Below is a small trained network, with its code and all its weights. Each question gives an input and a target symbol and asks what happens when units are switched off, that is, made to give their printed mean instead of their output.

import numpy as np


def w(rows, s, z=0):
    codes = np.array(rows[::2]) - 128.0
    scale = np.full(codes.shape[1], s)
    scale[-1] = z or s
    return codes * scale


def f(y):
    return y / 2 * (1 + np.tanh(0.7978845608 * (y + 0.044715 * y**3)))


def softmax(a):
    e = np.exp(a - a.max(-1, keepdims=True))
    return e / e.sum(-1, keepdims=True)


def log_softmax(a):
    a = a - a.max(-1, keepdims=True)
    return a - np.log(np.exp(a).sum(-1, keepdims=True))


def net(x, mask):
    ids = ['αβδηλμτφ'.index(c) for c in x.split()]
    T = len(ids)
    res = E[ids] + P[:T]
    u = 0
    for l in range(2):
        q, k, v = (res @ M[l].T for M in (Q, K, V))
        z = softmax(np.where(np.tri(T) > 0, q @ k.T / 3**0.5, -1e9)) @ v
        res = res + np.where(mask[u], z, O[l][:, -1]) @ O[l][:, :-1]
        u += 1
        y = f(res @ A[l][:, :-1].T + A[l][:, -1])
        res = res + np.where(mask[u : u + 16], y, B[l][:, -1]) @ B[l][:, :-1]
        u += 16
    return log_softmax(res[-1] @ U[:, :-1].T + U[:, -1])


Q, K, V, O, A, B = {}, {}, {}, {}, {}, {}
E = w([
[183,122,160],'α',
[148,68,87],'β',
[164,164,184],'δ',
[194,154,114],'η',
[154,144,170],'λ',
[92,249,174],'μ',
[92,56,37],'τ',
[125,148,150],'φ',
],0.018)
P = w([
[71,149,188],'0',
[154,106,126],'1',
[164,192,96],'2',
[135,88,143],'3',
[157,200,92],'4',
[133,86,150],'5',
[155,210,91],'6',
[132,81,151],'7',
[153,225,91],'8',
[133,73,151],'9',
[157,236,94],'10',
[131,64,150],'11',
[167,250,89],'12',
[131,53,145],'13',
],0.018)
Q[0] = w([
[130,82,255],'L0H1',
[109,109,92],'L0H1',
[95,115,214],'L0H1',
],0.0087)
K[0] = w([
[234,238,81],'L0H1',
[169,81,211],'L0H1',
[1,216,144],'L0H1',
],0.004)
V[0] = w([
[113,61,68],'L0H1',
[91,59,129],'L0H1',
[254,117,86],'L0H1',
],0.0094)
O[0] = w([
[172,71,57,2],'L0H1',
[2,91,44,29],'L0H1',
[192,90,67,136],'L0H1',
],0.0052,0.0044)
A[0] = w([
[62,129,92,180],'L0N1',
[120,118,176,81],'L0N2',
[73,135,130,67],'L0N3',
[193,187,163,2],'L0N4',
[75,128,199,155],'L0N5',
[3,105,130,38],'L0N6',
[58,97,148,109],'L0N7',
[154,182,91,119],'L0N8',
[146,118,97,142],'L0N9',
[129,39,123,76],'L0N10',
[194,139,164,129],'L0N11',
[37,185,172,205],'L0N12',
[150,34,166,212],'L0N13',
[134,176,48,60],'L0N14',
[123,164,64,36],'L0N15',
[36,144,129,50],'L0N16',
],0.014,0.0092)
B[0] = w([
[168,159,75,153],'L0N1',
[189,19,119,146],'L0N2',
[60,46,153,123],'L0N3',
[82,133,163,213],'L0N4',
[128,49,93,203],'L0N5',
[114,10,53,141],'L0N6',
[103,97,79,136],'L0N7',
[72,163,89,201],'L0N8',
[149,200,194,142],'L0N9',
[122,143,255,146],'L0N10',
[141,101,55,236],'L0N11',
[206,73,105,254],'L0N12',
[25,157,95,221],'L0N13',
[101,194,182,171],'L0N14',
[113,120,235,143],'L0N15',
[143,27,149,135],'L0N16',
],0.0079,0.0099)
Q[1] = w([
[118,254,234],'L1H1',
[220,253,205],'L1H1',
[115,87,175],'L1H1',
],0.0073)
K[1] = w([
[207,10,140],'L1H1',
[229,75,4],'L1H1',
[85,91,193],'L1H1',
],0.011)
V[1] = w([
[111,93,137],'L1H1',
[138,166,148],'L1H1',
[238,105,252],'L1H1',
],0.012)
O[1] = w([
[92,119,161,209],'L1H1',
[245,118,84,11],'L1H1',
[218,160,203,155],'L1H1',
],0.011,0.013)
A[1] = w([
[148,134,176,6],'L1N1',
[225,150,121,109],'L1N2',
[189,110,187,135],'L1N3',
[90,164,103,100],'L1N4',
[106,90,155,51],'L1N5',
[137,88,178,82],'L1N6',
[93,111,221,135],'L1N7',
[240,167,117,76],'L1N8',
[94,68,165,37],'L1N9',
[90,92,111,53],'L1N10',
[81,7,100,116],'L1N11',
[147,235,101,162],'L1N12',
[181,187,91,153],'L1N13',
[91,124,132,97],'L1N14',
[139,205,76,111],'L1N15',
[84,124,174,85],'L1N16',
],0.013,0.022)
B[1] = w([
[135,246,202,144],'L1N1',
[163,54,173,162],'L1N2',
[114,201,51,193],'L1N3',
[171,92,129,171],'L1N4',
[122,205,137,141],'L1N5',
[91,82,117,148],'L1N6',
[158,103,78,247],'L1N7',
[87,65,196,159],'L1N8',
[132,247,122,155],'L1N9',
[176,181,64,165],'L1N10',
[123,92,166,252],'L1N11',
[107,81,68,193],'L1N12',
[187,144,85,158],'L1N13',
[177,109,119,165],'L1N14',
[147,18,157,136],'L1N15',
[126,147,197,196],'L1N16',
],0.011,0.025)
U = w([
[170,93,28,118],'α',
[75,27,115,34],'β',
[224,126,163,125],'δ',
[191,26,191,69],'η',
[165,162,56,171],'λ',
[134,156,159,147],'μ',
[79,139,83,88],'τ',
[106,64,253,255],'φ',
],0.011,0.0077)

Each question gives the input, a string of symbols that net reads in full, and the target symbol t.
The units are the heads (3 rows each of Q, K, V and O) and the neurons (one row each of A and B). Each row of codes is followed by its name. A weight is (code - 128) times the scale printed after its matrix; where a second scale follows, it is the last column's (O, A, B and U).
mask holds one flag per unit, layer by layer, with each layer's heads first. A switched-off unit (its flag False) gives its mean, the last column of its rows in O or B, instead of its output. The means were averaged over made-up inputs and are rounded, as every weight is.
A unit's drop is (log p(t) with every unit on - log p(t) with that unit switched off) / (log p(t) with every unit on - log p(t) with every unit switched off).
The circuit of an input: a set's keep is (log p(t) with only the set's units on - log p(t) with every unit switched off) / (log p(t) with every unit on - log p(t) with every unit switched off). Starting from the 12 units with the biggest drops (on a tie, the unit counted first), units are removed one at a time, each time the one whose removal leaves the highest keep (on an exact tie, the one counted first), for as long as the keep stays at least 0.8.
circuit, biggest first: the units of the circuit, biggest drop first
k most important neurons: the k neurons with the biggest drops, biggest first
top k neurons in layer l: the k neurons of layer l with the biggest drops, biggest first
input η τ η η δ φ δ, target η: 2 most important neurons -> (L0N13 L0N5)
input α τ δ δ μ λ β η λ, target α: circuit, biggest first -> (L1N16 L1H1)
input μ φ β, target μ: 4 most important neurons -> (L0N12 L0N9 L0N5 L1N3)
input λ β δ λ δ φ μ δ α β, target φ: circuit, biggest first -> (L0N10 L1N12)
input α λ μ λ μ β β τ φ τ λ λ φ α, target β: 2 most important neurons -> (L1N16 L0N10)
input λ δ β φ τ φ δ λ φ δ η η φ δ, target α: circuit, biggest first -> (L1H1 L1N16)
input φ β η φ, target α: circuit, biggest first -> (L1H1)
input δ δ η δ φ, target δ: 2 most important neurons -> (L1N3 L0N12)
input β τ φ α, target β: 3 most important neurons -> (L0N12 L1N16 L0N10)
input μ η λ λ μ, target μ: 3 most important neurons -> (L0N12 L1N3 L0N5)
input δ η φ λ φ, target δ: 3 most important neurons -> (L0N12 L1N3 L0N13)
input τ φ α δ δ α τ φ μ, target τ: circuit, biggest first -> (L1H1 L0N6)
input φ μ η, target φ: 4 most important neurons -> (L0N6 L0N5 L0N7 L1N3)
input λ φ δ, target λ: circuit, biggest first -> (L1N3 L1H1 L1N11 L0N13)
input η φ φ, target η: circuit, biggest first -> (L1H1 L1N8 L0N13 L1N2)
input η δ μ α η φ, target α: circuit, biggest first -> (L1H1)
input φ τ η φ μ η δ α α φ δ μ, target η: 2 most important neurons -> (L0N5 L0N12)
input η δ φ φ β φ λ τ φ α λ, target η: 2 most important neurons -> (L1N8 L1N2)
input η μ β, target η: top 2 neurons in layer 1 -> (L1N8 L1N2)
input φ δ η η, target α: 3 most important neurons -> (L0N11 L0N12 L0N8)
input δ φ λ τ η λ φ φ λ, target δ: 4 most important neurons -> (L0N12 L1N3 L0N13 L1N2)
input λ τ β φ η δ β φ φ φ α, target λ: top 3 neurons in layer 0 -> (L0N5 L0N12 L0N13)
input φ τ δ, target φ: top 4 neurons in layer 0 -> (L0N6 L0N5 L0N7 L0N3)
input β μ φ φ φ φ δ τ μ δ τ δ, target β: top 3 neurons in layer 0 -> (L0N9 L0N12 L0N11)
